Below is a small trained network, with its code and all its weights. Each question gives an input and a target symbol and asks what happens when units are switched off, that is, made to give their printed mean instead of their output.

import numpy as np


def w(rows, s, z=0):
    codes = np.array(rows[::2]) - 128.0
    scale = np.full(codes.shape[1], s)
    scale[-1] = z or s
    return codes * scale


def f(y):
    return y / 2 * (1 + np.tanh(0.7978845608 * (y + 0.044715 * y**3)))


def softmax(a):
    e = np.exp(a - a.max(-1, keepdims=True))
    return e / e.sum(-1, keepdims=True)


def log_softmax(a):
    a = a - a.max(-1, keepdims=True)
    return a - np.log(np.exp(a).sum(-1, keepdims=True))


def net(x, mask):
    ids = ['αβγζημξστφψ'.index(c) for c in x.split()]
    T = len(ids)
    res = E[ids] + P[:T]
    r = res
    for j in range(3):
        rows = slice(2 * j, 2 * j + 2)
        q, k, v = (r @ M[0][rows].T for M in (Q, K, V))
        z = softmax(np.where(np.tri(T) > 0, q @ k.T / 2**0.5, -1e9)) @ v
        o = O[0][rows]
        res = res + np.where(mask[j], z, o[:, -1]) @ o[:, :-1]
    y = f(res @ A[0][:, :-1].T + A[0][:, -1])
    res = res + np.where(mask[3:11], y, B[0][:, -1]) @ B[0][:, :-1]
    return log_softmax(res[-1] @ U[:, :-1].T + U[:, -1])


Q, K, V, O, A, B = {}, {}, {}, {}, {}, {}
E = w([
[25,122,55],'α',
[232,83,119],'β',
[5,158,89],'γ',
[127,94,111],'ζ',
[137,114,123],'η',
[134,112,128],'μ',
[167,17,221],'ξ',
[73,67,209],'σ',
[158,145,13],'τ',
[148,130,144],'φ',
[106,226,71],'ψ',
],0.016)
P = w([
[40,1,47],'0',
[81,57,77],'1',
[108,83,104],'2',
[129,114,123],'3',
[145,131,136],'4',
[154,152,147],'5',
[165,168,164],'6',
],0.0078)
Q[0] = w([
[146,172,29],'h0',
[247,85,116],'h0',
[215,187,179],'h1',
[88,102,58],'h1',
[134,197,136],'h2',
[173,147,105],'h2',
],0.014)
K[0] = w([
[141,158,68],'h0',
[251,130,104],'h0',
[164,89,160],'h1',
[105,185,141],'h1',
[86,133,100],'h2',
[209,154,131],'h2',
],0.018)
V[0] = w([
[75,166,153],'h0',
[176,86,255],'h0',
[174,134,27],'h1',
[85,133,158],'h1',
[22,18,190],'h2',
[82,170,131],'h2',
],0.012)
O[0] = w([
[34,161,220,74],'h0',
[148,24,137,57],'h0',
[154,164,125,188],'h1',
[101,155,95,123],'h1',
[136,139,194,254],'h2',
[126,255,126,82],'h2',
],0.0074,0.007)
A[0] = w([
[139,89,18,132],'n0',
[115,162,68,196],'n1',
[93,214,121,21],'n2',
[174,197,116,126],'n3',
[183,245,161,2],'n4',
[40,104,153,180],'n5',
[192,49,96,76],'n6',
[126,169,47,32],'n7',
],0.011,0.0083)
B[0] = w([
[216,153,142,222],'n0',
[118,189,216,213],'n1',
[114,23,83,207],'n2',
[121,153,87,178],'n3',
[124,106,2,176],'n4',
[225,146,223,192],'n5',
[9,170,74,252],'n6',
[122,70,202,169],'n7',
],0.0077,0.012)
U = w([
[95,154,127,35],'α',
[141,83,29,198],'β',
[7,217,185,252],'γ',
[107,132,130,112],'ζ',
[104,142,133,128],'η',
[104,139,135,86],'μ',
[27,62,128,58],'ξ',
[158,118,197,43],'σ',
[186,239,121,64],'τ',
[94,133,129,105],'φ',
[2,216,77,126],'ψ',
],0.0082,0.0027)

Each question gives the input, a string of symbols that net reads in full, and the target symbol t.
The units are the heads (2 rows each of Q, K, V and O) and the neurons (one row each of A and B). Each row of codes is followed by its name. A weight is (code - 128) times the scale printed after its matrix; where a second scale follows, it is the last column's (O, A, B and U).
mask holds one flag per unit, heads first, then neurons. A switched-off unit (its flag False) gives its mean, the last column of its rows in O or B, instead of its output. The means were averaged over made-up inputs and are rounded, as every weight is.
A unit's drop is (log p(t) with every unit on - log p(t) with that unit switched off) / (log p(t) with every unit on - log p(t) with every unit switched off).
The circuit of an input: a set's keep is (log p(t) with only the set's units on - log p(t) with every unit switched off) / (log p(t) with every unit on - log p(t) with every unit switched off). Starting from all 11 units, units are removed one at a time, each time the one whose removal leaves the highest keep (on an exact tie, the one counted first), for as long as the keep stays at least 0.8.
units of the circuit, in order: the units of the circuit, biggest drop first
unit that matters most: the unit with the biggest drop
top k neurons: the k neurons with the biggest drops, biggest first
which heads matter: for each layer, one digit per head in row order, 1 if its drop is at least 0.15 and else 0, layers parted by /
drop of u: that unit's drop, to one decimal
input α τ η τ ζ, target τ: unit that matters most	n6
input σ β τ, target τ: units of the circuit, in order	h0, n0, n6
input τ τ γ τ μ, target τ: units of the circuit, in order	n6, h0
input φ ξ φ ξ σ σ, target σ: which heads matter	001
input β τ β μ, target β: units of the circuit, in order	h0, h2
input φ β γ σ, target σ: which heads matter	100
input α η ζ τ β β η, target β: units of the circuit, in order	h0, n1
input γ ζ σ ξ α β ζ, target β: top 3 neurons	n1, n5, n7
input α ψ β ψ, target ψ: top 2 neurons	n4, n1
input ζ β φ γ μ α, target γ: top 3 neurons	n1, n5, n0
input τ τ ζ, target τ: drop of n0	-0.1
input β α α β, target β: drop of n1	0.2
input φ γ τ α, target γ: drop of n1	0.3
input α ξ β μ, target β: drop of n4	-0.3
input η γ ζ β η, target β: units of the circuit, in order	h0
